Below is a small trained network, with its code and all its weights. Each question gives an input and a class and asks what happens when units are switched off, that is, made to give their printed mean instead of their output.

import numpy as np


def w(rows, s, z=0):
    codes = np.array(rows[::2]) - 128.0
    scale = np.full(codes.shape[1], s)
    scale[-1] = z or s
    return codes * scale


def norm(h):
    return h / np.sqrt((h * h).mean(-1, keepdims=True) + 1e-5)


def f(y):
    return np.maximum(y, 0)


def log_softmax(a):
    a = a - a.max(-1, keepdims=True)
    return a - np.log(np.exp(a).sum(-1, keepdims=True))


def net(x, mask):
    res = np.array(x, float).reshape(1, 5) / 4 @ E
    u = 0
    for l in range(4):
        y = f(norm(res) @ A[l][:, :-1].T + A[l][:, -1])
        res = res + np.where(mask[u : u + 9], y, B[l][:, -1]) @ B[l][:, :-1]
        u += 9
    return log_softmax(norm(res)[-1] @ U[:, :-1].T + U[:, -1])


A, B = {}, {}
E = w([
[200,82,165,187,156,69,131,175,93,53],'x0',
[156,114,221,122,87,131,196,194,60,254],'x1',
[154,71,94,193,134,96,109,117,215,218],'x2',
[142,185,147,194,186,134,115,50,67,160],'x3',
[110,95,178,202,102,226,211,77,174,81],'x4',
],0.00048)
A[0] = w([
[164,91,113,242,95,163,138,123,213,170,85],'L0N1',
[157,129,144,83,111,89,119,148,64,192,58],'L0N2',
[118,164,96,139,133,153,140,61,189,79,108],'L0N3',
[154,146,247,141,125,153,245,147,121,193,199],'L0N4',
[89,176,127,69,82,141,107,168,59,29,243],'L0N5',
[149,165,82,91,137,113,61,109,154,101,98],'L0N6',
[226,138,53,151,139,88,71,166,188,232,71],'L0N7',
[132,58,174,142,171,79,118,163,130,97,255],'L0N8',
[158,215,144,149,196,80,118,103,94,147,167],'L0N9',
],0.0012,0.00058)
B[0] = w([
[30,83,174,64,202,63,182,68,55,98,206],'L0N1',
[89,62,82,171,92,161,88,84,115,82,177],'L0N2',
[105,61,150,146,90,173,77,154,80,144,200],'L0N3',
[85,68,92,134,93,191,6,111,131,71,251],'L0N4',
[98,23,153,131,223,85,178,72,194,195,235],'L0N5',
[92,77,197,171,64,186,98,170,96,139,178],'L0N6',
[28,79,185,55,193,84,198,74,97,83,194],'L0N7',
[123,182,50,119,133,216,168,175,172,143,209],'L0N8',
[176,110,157,120,47,131,155,144,232,95,197],'L0N9',
],0.0011,0.0013)
A[1] = w([
[87,241,68,77,69,195,135,100,157,204,49],'L1N1',
[118,63,99,62,66,134,176,216,185,98,102],'L1N2',
[131,185,163,62,152,162,182,118,25,57,77],'L1N3',
[149,251,134,190,172,136,122,87,74,169,44],'L1N4',
[164,227,140,73,169,60,38,169,100,172,41],'L1N5',
[136,101,69,154,163,69,119,103,165,25,128],'L1N6',
[101,203,158,69,97,157,157,126,102,76,87],'L1N7',
[105,106,149,198,206,137,95,67,39,141,255],'L1N8',
[139,161,84,83,172,31,58,203,133,181,93],'L1N9',
],0.0014,0.00056)
B[1] = w([
[144,175,49,189,202,134,166,243,155,145,188],'L1N1',
[181,243,167,89,110,85,104,56,181,138,234],'L1N2',
[52,41,173,119,214,11,121,95,202,202,180],'L1N3',
[229,179,185,23,50,91,134,125,248,95,161],'L1N4',
[120,51,29,186,44,130,220,56,54,77,168],'L1N5',
[93,148,158,138,109,182,66,164,72,210,228],'L1N6',
[87,73,152,167,213,68,157,127,169,172,167],'L1N7',
[147,172,125,14,58,99,129,155,226,100,252],'L1N8',
[117,85,79,135,61,162,242,32,64,59,189],'L1N9',
],0.0013,0.0014)
A[2] = w([
[201,100,186,155,88,141,188,202,11,229,66],'L2N1',
[162,104,192,62,62,93,241,186,143,229,155],'L2N2',
[130,100,71,156,101,152,200,56,72,91,62],'L2N3',
[233,110,173,199,104,66,143,174,129,21,201],'L2N4',
[163,54,90,237,138,69,127,60,173,216,121],'L2N5',
[74,160,214,95,110,250,138,77,217,99,242],'L2N6',
[163,36,144,179,201,11,125,141,102,93,253],'L2N7',
[232,244,190,191,136,124,130,35,93,167,194],'L2N8',
[255,112,182,207,158,107,129,205,65,52,81],'L2N9',
],0.0011,0.00037)
B[2] = w([
[82,123,124,159,128,154,1,139,112,99,158],'L2N1',
[139,147,121,162,147,116,45,103,138,84,206],'L2N2',
[161,118,104,118,79,113,138,157,75,105,150],'L2N3',
[103,195,83,85,127,168,153,129,153,198,171],'L2N4',
[100,157,210,60,170,101,155,142,90,94,161],'L2N5',
[204,116,91,138,123,71,129,144,75,156,250],'L2N6',
[37,152,99,89,136,165,158,109,142,178,173],'L2N7',
[175,127,148,53,70,72,131,212,188,79,148],'L2N8',
[107,185,45,134,146,172,156,149,167,229,152],'L2N9',
],0.0017,0.002)
A[3] = w([
[166,91,186,185,91,203,206,84,165,118,128],'L3N1',
[117,145,122,90,85,127,132,158,216,44,146],'L3N2',
[123,183,72,146,186,153,77,55,148,41,145],'L3N3',
[93,204,51,155,169,173,162,170,162,200,3],'L3N4',
[101,124,126,154,145,169,8,122,103,86,80],'L3N5',
[166,89,125,212,106,174,209,96,118,107,68],'L3N6',
[150,115,70,61,81,108,93,97,160,175,252],'L3N7',
[130,138,216,145,94,151,81,158,33,178,88],'L3N8',
[67,82,164,72,217,92,152,148,126,111,148],'L3N9',
],0.0017,0.00038)
B[3] = w([
[98,168,37,55,113,14,124,115,48,87,183],'L3N1',
[196,194,187,116,96,100,86,130,124,216,201],'L3N2',
[94,41,167,139,54,108,91,226,122,228,194],'L3N3',
[135,172,126,85,191,248,203,217,101,165,185],'L3N4',
[113,45,113,254,51,174,32,198,157,186,169],'L3N5',
[95,138,46,63,110,87,164,142,11,80,159],'L3N6',
[173,159,187,202,162,170,173,168,97,32,251],'L3N7',
[79,55,44,201,100,121,30,167,235,125,163],'L3N8',
[112,118,173,220,160,133,174,22,153,190,195],'L3N9',
],0.0014,0.002)
U = w([
[81,46,112,201,70,154,2,185,148,163,153],'0',
[105,102,30,73,72,64,196,83,16,53,145],'1',
[56,83,213,139,219,77,175,26,178,180,146],'2',
[120,201,90,98,191,242,201,204,139,184,142],'3',
[244,201,198,68,71,74,109,138,197,93,136],'4',
[190,111,161,182,183,176,118,100,102,43,55],'5',
[205,88,97,115,239,221,76,55,127,20,1],'6',
],0.0056,0.0065)

Each question gives the input, the list of numbers given to net, and the class t.
The units are the neurons (one row each of A and B). Each row of codes is followed by its name. A weight is (code - 128) times the scale printed after its matrix; where a second scale follows, it is the last column's (A, B and U).
mask holds one flag per neuron, layer by layer. A switched-off neuron (its flag False) gives its mean, the last column of its row in B, instead of its output. The means were averaged over made-up inputs and are rounded, as every weight is.
A unit's drop is (log p(t) with every unit on - log p(t) with that unit switched off) / (log p(t) with every unit on - log p(t) with every unit switched off).
The circuit of an input: a set's keep is (log p(t) with only the set's units on - log p(t) with every unit switched off) / (log p(t) with every unit on - log p(t) with every unit switched off). Starting from the 12 units with the biggest drops (on a tie, the unit counted first), units are removed one at a time, each time the one whose removal leaves the highest keep (on an exact tie, the one counted first), for as long as the keep stays at least 0.8.
circuit, biggest first: the units of the circuit, biggest drop first
unit that matters most: the unit with the biggest drop
top k neurons: the k neurons with the biggest drops, biggest first
top k neurons in layer l: the k neurons of layer l with the biggest drops, biggest first
input [8,8,-4,-7,0], class 0: circuit, biggest first => [L2N1, L3N8]
input [6,3,8,5,-4], class 2: circuit, biggest first => [L0N7, L2N5, L3N9]
input [6,-4,3,2,-8], class 1: top 2 neurons in layer 1 => [L1N9, L1N5]
input [3,2,-2,-7,3], class 4: top neuron => [L1N2]
input [4,-3,-4,-6,-2], class 4: circuit, biggest first => [L1N2, L3N2]
input [-8,8,0,-4,2], class 0: circuit, biggest first => [L2N1, L2N2, L3N8]
input [-5,-3,-6,-5,0], class 2: top 2 neurons in layer 1 => [L1N8, L1N7]
input [-3,-8,-7,2,8], class 0: circuit, biggest first => [L3N3, L3N5]
input [-5,5,-2,5,1], class 0: top 2 neurons => [L1N2, L0N4]
input [5,6,-4,-5,-5], class 0: top 3 neurons => [L2N1, L1N8, L2N2]
input [-3,2,-7,-6,7], class 1: circuit, biggest first => [L3N1, L2N6]
input [6,4,-1,3,3], class 3: circuit, biggest first => [L2N9, L2N4]
input [2,5,-6,7,0], class 4: circuit, biggest first => [L1N4, L2N8]
input [-4,2,-2,7,-8], class 1: top 2 neurons => [L1N5, L1N9]
input [7,6,-3,-6,-5], class 3: circuit, biggest first => [L2N9, L2N4, L2N7, L1N8]
input [-2,-5,-4,8,4], class 4: top 2 neurons => [L1N4, L0N4]
input [-7,8,-6,8,7], class 0: unit that matters most => L3N8
input [8,-2,-6,0,8], class 1: top 3 neurons => [L3N1, L3N6, L1N1]
input [7,6,-7,-3,8], class 1: top 3 neurons => [L3N1, L1N6, L0N4]
input [7,2,7,6,8], class 1: circuit, biggest first => [L3N1, L3N6]
input [-2,-4,-1,-6,0], class 4: unit that matters most => L1N2
input [8,5,5,1,-8], class 1: top 3 neurons in layer 1 => [L1N9, L1N5, L1N1]
input [-6,2,3,1,-1], class 3: circuit, biggest first => [L1N1, L3N4]
input [3,-4,-1,-7,-2], class 4: top 3 neurons => [L1N2, L0N4, L2N2]
input [-2,-2,5,-5,-4], class 2: top 3 neurons => [L0N7, L1N8, L0N9]
input [5,-6,5,1,-7], class 1: top 2 neurons => [L1N9, L0N4]
input [-5,5,-7,-5,6], class 2: top 4 neurons => [L1N3, L1N7, L1N9, L1N5]
input [-1,0,2,-4,-5], class 1: circuit, biggest first => [L1N9]
